Below are the code and all the weights of a small trained network. Each question names an input and a class and asks about switching units off, where a switched-off unit gives its printed mean instead of its output.

import numpy as np


def w(rows, s, z=0):
    codes = np.array(rows[::2]) - 128.0
    scale = np.full(codes.shape[1], s)
    scale[-1] = z or s
    return codes * scale


def norm(h):
    return h / np.sqrt((h * h).mean(-1, keepdims=True) + 1e-5)


def f(y):
    return np.maximum(y, 0)


def log_softmax(a):
    a = a - a.max(-1, keepdims=True)
    return a - np.log(np.exp(a).sum(-1, keepdims=True))


def net(x, mask):
    res = np.array(x, float).reshape(1, 4) / 4 @ E
    u = 0
    for l in range(2):
        y = f(norm(res) @ A[l][:, :-1].T + A[l][:, -1])
        res = res + np.where(mask[u : u + 9], y, B[l][:, -1]) @ B[l][:, :-1]
        u += 9
    return log_softmax(norm(res)[-1] @ U[:, :-1].T + U[:, -1])


A, B = {}, {}
E = w([
[132,131,128,129],'x0',
[48,122,252,190],'x1',
[174,59,192,203],'x2',
[155,129,199,76],'x3',
],0.0046)
A[0] = w([
[141,66,126,79,133],'L0N0',
[176,1,83,91,142],'L0N1',
[115,161,67,158,210],'L0N2',
[141,182,75,73,133],'L0N3',
[175,148,203,83,117],'L0N4',
[93,142,63,216,5],'L0N5',
[99,140,171,166,133],'L0N6',
[62,165,140,112,74],'L0N7',
[179,112,171,116,179],'L0N8',
],0.0082,0.0026)
B[0] = w([
[126,147,183,103,164],'L0N0',
[187,224,131,200,220],'L0N1',
[72,134,130,198,236],'L0N2',
[115,1,133,83,254],'L0N3',
[140,153,162,122,207],'L0N4',
[157,137,184,85,193],'L0N5',
[96,82,60,105,225],'L0N6',
[43,202,191,163,195],'L0N7',
[115,133,78,80,193],'L0N8',
],0.0061,0.0038)
A[1] = w([
[67,93,2,250,251],'L1N0',
[250,251,176,241,208],'L1N1',
[152,87,220,160,166],'L1N2',
[30,188,177,107,78],'L1N3',
[191,80,181,67,188],'L1N4',
[137,38,151,66,63],'L1N5',
[125,76,204,106,200],'L1N6',
[84,105,74,74,144],'L1N7',
[141,125,65,68,138],'L1N8',
],0.0066,0.0028)
B[1] = w([
[98,102,118,228,254],'L1N0',
[144,209,79,109,191],'L1N1',
[152,25,58,23,182],'L1N2',
[142,222,142,65,199],'L1N3',
[157,146,164,126,170],'L1N4',
[188,50,208,85,151],'L1N5',
[186,104,59,102,190],'L1N6',
[218,69,173,245,171],'L1N7',
[47,3,254,95,167],'L1N8',
],0.005,0.0066)
U = w([
[97,10,93,224,193],'0',
[198,35,199,53,234],'1',
[29,197,177,188,106],'2',
[81,209,210,23,2],'3',
[196,193,63,235,90],'4',
[250,210,120,88,79],'5',
],0.012,0.0025)

Each question gives the input, the list of numbers given to net, and the class t.
The units are the neurons (one row each of A and B). Each row of codes is followed by its name. A weight is (code - 128) times the scale printed after its matrix; where a second scale follows, it is the last column's (A, B and U).
mask holds one flag per neuron, layer by layer. A switched-off neuron (its flag False) gives its mean, the last column of its row in B, instead of its output. The means were averaged over made-up inputs and are rounded, as every weight is.
A unit's drop is (log p(t) with every unit on - log p(t) with that unit switched off) / (log p(t) with every unit on - log p(t) with every unit switched off).
The circuit of an input: a set's keep is (log p(t) with only the set's units on - log p(t) with every unit switched off) / (log p(t) with every unit on - log p(t) with every unit switched off). Starting from the 12 units with the biggest drops (on a tie, the unit counted first), units are removed one at a time, each time the one whose removal leaves the highest keep (on an exact tie, the one counted first), for as long as the keep stays at least 0.8.
units of the circuit, in order: the units of the circuit, biggest drop first
top k neurons: the k neurons with the biggest drops, biggest first
k most important neurons of layer l: the k neurons of layer l with the biggest drops, biggest first
input [7,0,4,-2], class 4: units of the circuit, in order : (L0N3, L1N1)
input [-4,-1,7,-1], class 4: top neuron : (L0N1)
input [7,-2,-8,-3], class 0: units of the circuit, in order : (L0N3, L1N7)
input [3,-2,6,6], class 5: units of the circuit, in order : (L0N1, L1N1)
input [3,1,-8,0], class 2: top 2 neurons : (L0N7, L0N2)
input [-6,2,-1,1], class 3: 2 most important neurons of layer 1 : (L1N3, L1N0)
input [4,6,5,2], class 1: units of the circuit, in order : (L1N0, L1N2)
input [8,-5,3,3], class 5: units of the circuit, in order : (L0N1, L1N0)
input [-2,-8,6,3], class 5: top 2 neurons : (L0N1, L1N0)
input [7,-6,2,0], class 4: 2 most important neurons of layer 0 : (L0N1, L0N5)
input [4,2,-1,0], class 2: 2 most important neurons of layer 0 : (L0N6, L0N7)
input [7,-8,-2,-1], class 0: top 3 neurons : (L0N3, L0N2, L1N8)
input [0,2,-4,-8], class 2: top 3 neurons : (L0N5, L0N7, L1N3)
input [-5,-5,2,-2], class 4: units of the circuit, in order : (L0N1)
input [1,-3,-7,0], class 0: 2 most important neurons of layer 0 : (L0N2, L0N5)
input [1,0,7,-7], class 4: 2 most important neurons of layer 1 : (L1N1, L1N8)
input [0,-6,-6,2], class 1: 2 most important neurons of layer 0 : (L0N3, L0N6)
input [-7,-8,-2,2], class 1: top 2 neurons : (L0N3, L1N8)
input [4,8,2,2], class 1: units of the circuit, in order : (L1N2, L1N0)
input [0,-8,-2,-6], class 0: top 2 neurons : (L0N3, L1N8)
input [5,-6,6,-6], class 4: units of the circuit, in order : (L0N1)
input [-2,8,0,5], class 3: units of the circuit, in order : (L1N3, L1N7, L1N0)
input [-2,0,1,3], class 5: top 2 neurons : (L0N3, L0N4)
input [-6,4,-2,1], class 3: top 2 neurons : (L1N3, L0N2)
input [0,-8,-3,5], class 1: top 2 neurons : (L0N3, L1N8)
input [1,-4,1,3], class 5: top 3 neurons : (L0N1, L1N1, L0N6)
input [2,8,-4,1], class 3: units of the circuit, in order : (L1N0)
input [2,-5,2,5], class 5: top 2 neurons : (L0N1, L1N1)
input [-4,-4,7,-6], class 4: top 2 neurons : (L0N1, L1N1)
